[-2.52 -3.97  3.50  6.49 -5.09  3.20  0.48] = N
[ 2.63 -2.42  1.19 -4.74  3.49 -4.74  3.40] = V
[ 3.85  0.55  2.64 -2.42  1.19 -4.74  3.49] = W
rev: [-4.74  3.49 -4.74  1.19 -2.42] -> V
which: [ 3.85  0.55  2.64 -2.42  1.19 -4.74  3.49] -> W
rev: [ 3.49 -4.74  1.19 -2.42  2.64] -> W
rev: [ 1.19 -2.42  2.63] -> V
rev: [ 0.48  3.20 -5.09  6.49  3.50] -> N
which: [ 2.63 -2.42  1.19 -4.74  3.49 -4.74  3.40] -> V

[-1.49  0.55  0.88 -0.58 -1.47  0.23] : F
[ 2.20 -2.30 -0.15 -6.45 -3.86 -7.68] : J
[ 3.38 -2.30 -6.45 -0.15 -7.68 -3.86] : U
[ 1.23 -0.92  0.58 -2.35  0.23 -1.47] : K
rev: [-7.68 -3.86 -6.45 -0.15 -2.30] -> J
which: [-1.49  0.55  0.88 -0.58 -1.47  0.23] -> F
rev: [-1.47 -0.58  0.88] -> F
rev: [-7.68 -0.15 -6.45 -2.30  3.38] -> U

[-6.15 -4.27  2.40 -7.13  7.18 -1.07] -> X
[ 7.18 -1.06  2.40 -7.13  1.84  0.31] -> M
[-6.15 -4.27  2.40  1.84 -7.13 -0.18] -> Z
rev: [-0.18 -7.13  1.84] -> Z
which: [ 7.18 -1.06  2.40 -7.13  1.84  0.31] -> M
rev: [-0.18 -7.13  1.84  2.40 -4.27] -> Z
rev: [ 1.84 -7.13  2.40] -> M
rev: [-1.07  7.18] -> X

[-4.99 -1.61  2.30 -8.61  3.09  0.11  2.85]  B
[-4.09  7.89 -7.35 -0.91  6.83 -4.99 -1.62]  Y
[ 4.37 -8.32  7.09  2.30 -8.62  3.09  0.11]  S
rev: [ 0.11  3.09 -8.62  2.30  7.09 -8.32] -> S
rev: [ 7.09 -8.32] -> S
rev: [-8.61  2.30 -1.61] -> B
rev: [-1.62 -4.99] -> Y
rev: [ 3.09 -8.62  2.30  7.09 -8.32  4.37] -> S

[-2.31 -5.63 -2.23  0.54 -1.70 -2.93 -1.15 -0.88 -2.48  8.93 -3.03 -5.24
  4.13  2.40  4.28 -2.06  5.77 -2.75  1.50 -3.21  1.10  2.83 -4.45 -2.40
 -1.71 -2.40 -4.05  0.41  2.77 -1.48  0.14  4.60  2.42 -1.63 -0.89  3.90
  1.37  3.05] : E
[-2.31 -5.63 -2.23  0.54 -1.70 -2.93 -1.15 -0.88 -2.48  8.93 -3.03 -5.24
  4.13  2.40  4.28 -2.06 -0.65 -2.75  1.50 -3.21  1.10  2.83 -4.45 -2.40
 -1.71 -2.40 -4.05  0.41  2.77 -1.48  0.14  4.60  2.42 -1.63 -0.89  3.90
  1.37  3.05] : C
[ 4.12 -0.65 -0.06 -2.47  2.59 -0.61 -1.78  1.11  1.93  3.11 -1.75  3.20
 -2.14  2.81 -1.75  4.28 -0.92 -0.04 -2.59  2.69 -0.48 -1.67  1.34  2.13
  3.24 -1.83  1.16  0.04  1.72  0.94 -2.25 -2.33 -1.70 -0.11 -0.78  1.46
  1.82 -3.63] : G
[ 0.21  4.05  0.82  5.45  2.03 -0.88  4.58  1.75  0.29 -3.36  2.86  3.22
 -2.10  2.92 -1.84  4.12 -0.65 -0.06 -2.47  2.59 -0.61 -1.77  1.11  1.93
  3.11 -1.75  1.12  0.46  1.71  1.12 -2.29  0.19 -1.86 -0.35 -0.64  1.66
  1.75 -3.16] : H
rev: [ 1.34 -1.67 -0.48  2.69 -2.59 -0.04 -0.92  4.28 -1.75] -> G
rev: [-1.75  3.11  1.93  1.11 -1.77 -0.61  2.59 -2.47 -0.06 -0.65  4.12] -> H

